Below are the code and all the weights of a small trained network. Each question names an input and a class and asks about switching units off, where a switched-off unit gives its printed mean instead of its output.

import numpy as np


def w(rows, s, z=0):
    codes = np.array(rows[::2]) - 128.0
    scale = np.full(codes.shape[1], s)
    scale[-1] = z or s
    return codes * scale


def f(y):
    return np.maximum(y, 0)


def log_softmax(a):
    a = a - a.max(-1, keepdims=True)
    return a - np.log(np.exp(a).sum(-1, keepdims=True))


def net(x, mask):
    res = np.array(x, float).reshape(1, 6) / 4 @ E
    y = f(res @ A[0][:, :-1].T + A[0][:, -1])
    res = res + np.where(mask, y, B[0][:, -1]) @ B[0][:, :-1]
    return log_softmax(res[-1] @ U[:, :-1].T + U[:, -1])


A, B = {}, {}
E = w([
[195,76,99,54,1,65,140,161,224],'x0',
[129,127,126,127,133,131,125,124,133],'x1',
[131,130,131,129,124,127,126,128,124],'x2',
[198,226,218,93,202,64,195,187,146],'x3',
[132,126,128,132,126,128,133,126,124],'x4',
[70,127,181,227,105,160,230,117,254],'x5',
],0.0087)
A[0] = w([
[196,65,116,23,7,10,152,146,202,107],'n1',
[204,204,190,82,201,66,175,175,146,52],'n2',
[184,107,90,42,163,128,57,145,52,64],'n3',
[228,78,110,78,31,61,119,157,209,105],'n4',
[50,21,1,158,31,223,51,56,99,44],'n5',
[59,115,161,214,114,166,196,132,218,44],'n6',
[68,147,185,183,245,180,118,91,19,134],'n7',
[185,122,87,59,154,103,48,141,21,75],'n8',
[58,108,177,229,109,159,232,109,230,37],'n9',
[179,133,71,26,152,92,76,127,7,85],'n10',
[215,235,225,69,187,56,178,189,138,56],'n11',
[103,177,157,195,253,173,110,105,58,97],'n12',
[192,193,177,108,182,40,156,177,129,39],'n13',
[165,120,84,56,156,74,45,138,31,96],'n14',
[154,142,98,45,138,95,39,148,35,87],'n15',
[134,134,131,152,131,136,129,131,102,31],'n16',
[133,121,139,139,144,142,116,147,126,63],'n17',
[70,169,142,181,252,166,118,94,44,94],'n18',
[67,17,43,172,68,193,32,93,117,2],'n19',
[143,164,145,125,108,138,132,130,119,76],'n20',
],0.0062,0.0038)
B[0] = w([
[45,191,15,93,35,243,18,247,103,242],'n1',
[102,38,165,68,207,62,119,70,26,201],'n2',
[163,162,182,188,131,148,168,84,203,195],'n3',
[53,148,30,95,47,213,41,214,116,222],'n4',
[97,45,194,30,248,10,159,100,2,248],'n5',
[226,189,173,214,125,121,188,51,214,210],'n6',
[62,171,21,82,24,183,56,239,143,246],'n7',
[169,153,162,205,116,148,204,79,211,207],'n8',
[209,165,178,229,142,148,203,48,235,230],'n9',
[203,146,179,209,108,151,175,56,224,215],'n10',
[97,51,162,67,214,54,138,101,29,220],'n11',
[82,100,39,84,49,189,57,203,127,227],'n12',
[102,88,155,72,180,62,146,100,63,186],'n13',
[187,164,162,225,121,134,202,82,228,208],'n14',
[184,168,178,214,117,130,183,95,224,204],'n15',
[143,129,125,116,116,135,123,122,122,130],'n16',
[131,130,142,104,127,130,93,114,138,129],'n17',
[81,157,50,81,43,204,46,212,114,230],'n18',
[113,87,184,65,222,42,121,113,40,215],'n19',
[126,137,131,128,137,129,119,113,117,132],'n20',
],0.0058,0.011)
U = w([
[88,157,43,118,70,205,72,186,110,255],'0',
[156,159,178,223,133,150,186,90,206,93],'1',
[105,96,171,86,202,58,139,114,11,23],'2',
],0.011,0.0008)

Each question gives the input, the list of numbers given to net, and the class t.
The units are the neurons (one row each of A and B). Each row of codes is followed by its name. A weight is (code - 128) times the scale printed after its matrix; where a second scale follows, it is the last column's (A, B and U).
mask holds one flag per neuron, in row order. A switched-off neuron (its flag False) gives its mean, the last column of its row in B, instead of its output. The means were averaged over made-up inputs and are rounded, as every weight is.
A unit's drop is (log p(t) with every unit on - log p(t) with that unit switched off) / (log p(t) with every unit on - log p(t) with every unit switched off).
The circuit of an input: a set's keep is (log p(t) with only the set's units on - log p(t) with every unit switched off) / (log p(t) with every unit on - log p(t) with every unit switched off). Starting from the 12 units with the biggest drops (on a tie, the unit counted first), units are removed one at a time, each time the one whose removal leaves the highest keep (on an exact tie, the one counted first), for as long as the keep stays at least 0.8.
units of the circuit, in order: the units of the circuit, biggest drop first
most important unit: the unit with the biggest drop
k most important neurons: the k neurons with the biggest drops, biggest first
drop of u: that unit's drop, to one decimal
input [5,-1,-8,-6,6,6], class 1: most important unit	n9
input [5,5,-7,-7,-7,7], class 1: 4 most important neurons	[n9 n6 n11 n2]
input [6,8,-3,-7,-6,4], class 2: 3 most important neurons	[n5 n19 n7]
input [6,-5,3,1,-8,6], class 0: 2 most important neurons	[n1 n4]
input [-6,2,1,4,8,-5], class 0: 2 most important neurons	[n7 n18]
input [-1,-4,4,-3,2,3], class 1: 2 most important neurons	[n11 n2]
input [3,-4,4,-5,-2,5], class 1: 3 most important neurons	[n9 n6 n11]
input [-4,5,3,-7,-6,6], class 2: 2 most important neurons	[n5 n19]
input [-8,-6,-7,8,4,1], class 0: 4 most important neurons	[n7 n18 n12 n5]
input [-4,-7,6,4,-8,1], class 0: 4 most important neurons	[n5 n7 n19 n12]
input [-2,-6,8,8,-1,-8], class 1: 2 most important neurons	[n10 n14]
input [6,3,4,-2,-1,-7], class 1: drop of n18	0.1
input [1,4,6,5,3,-7], class 1: drop of n8	0.0
input [-8,-7,2,8,-3,7], class 0: drop of n5	0.3
input [-3,3,2,-5,-1,1], class 2: units of the circuit, in order	[n5]
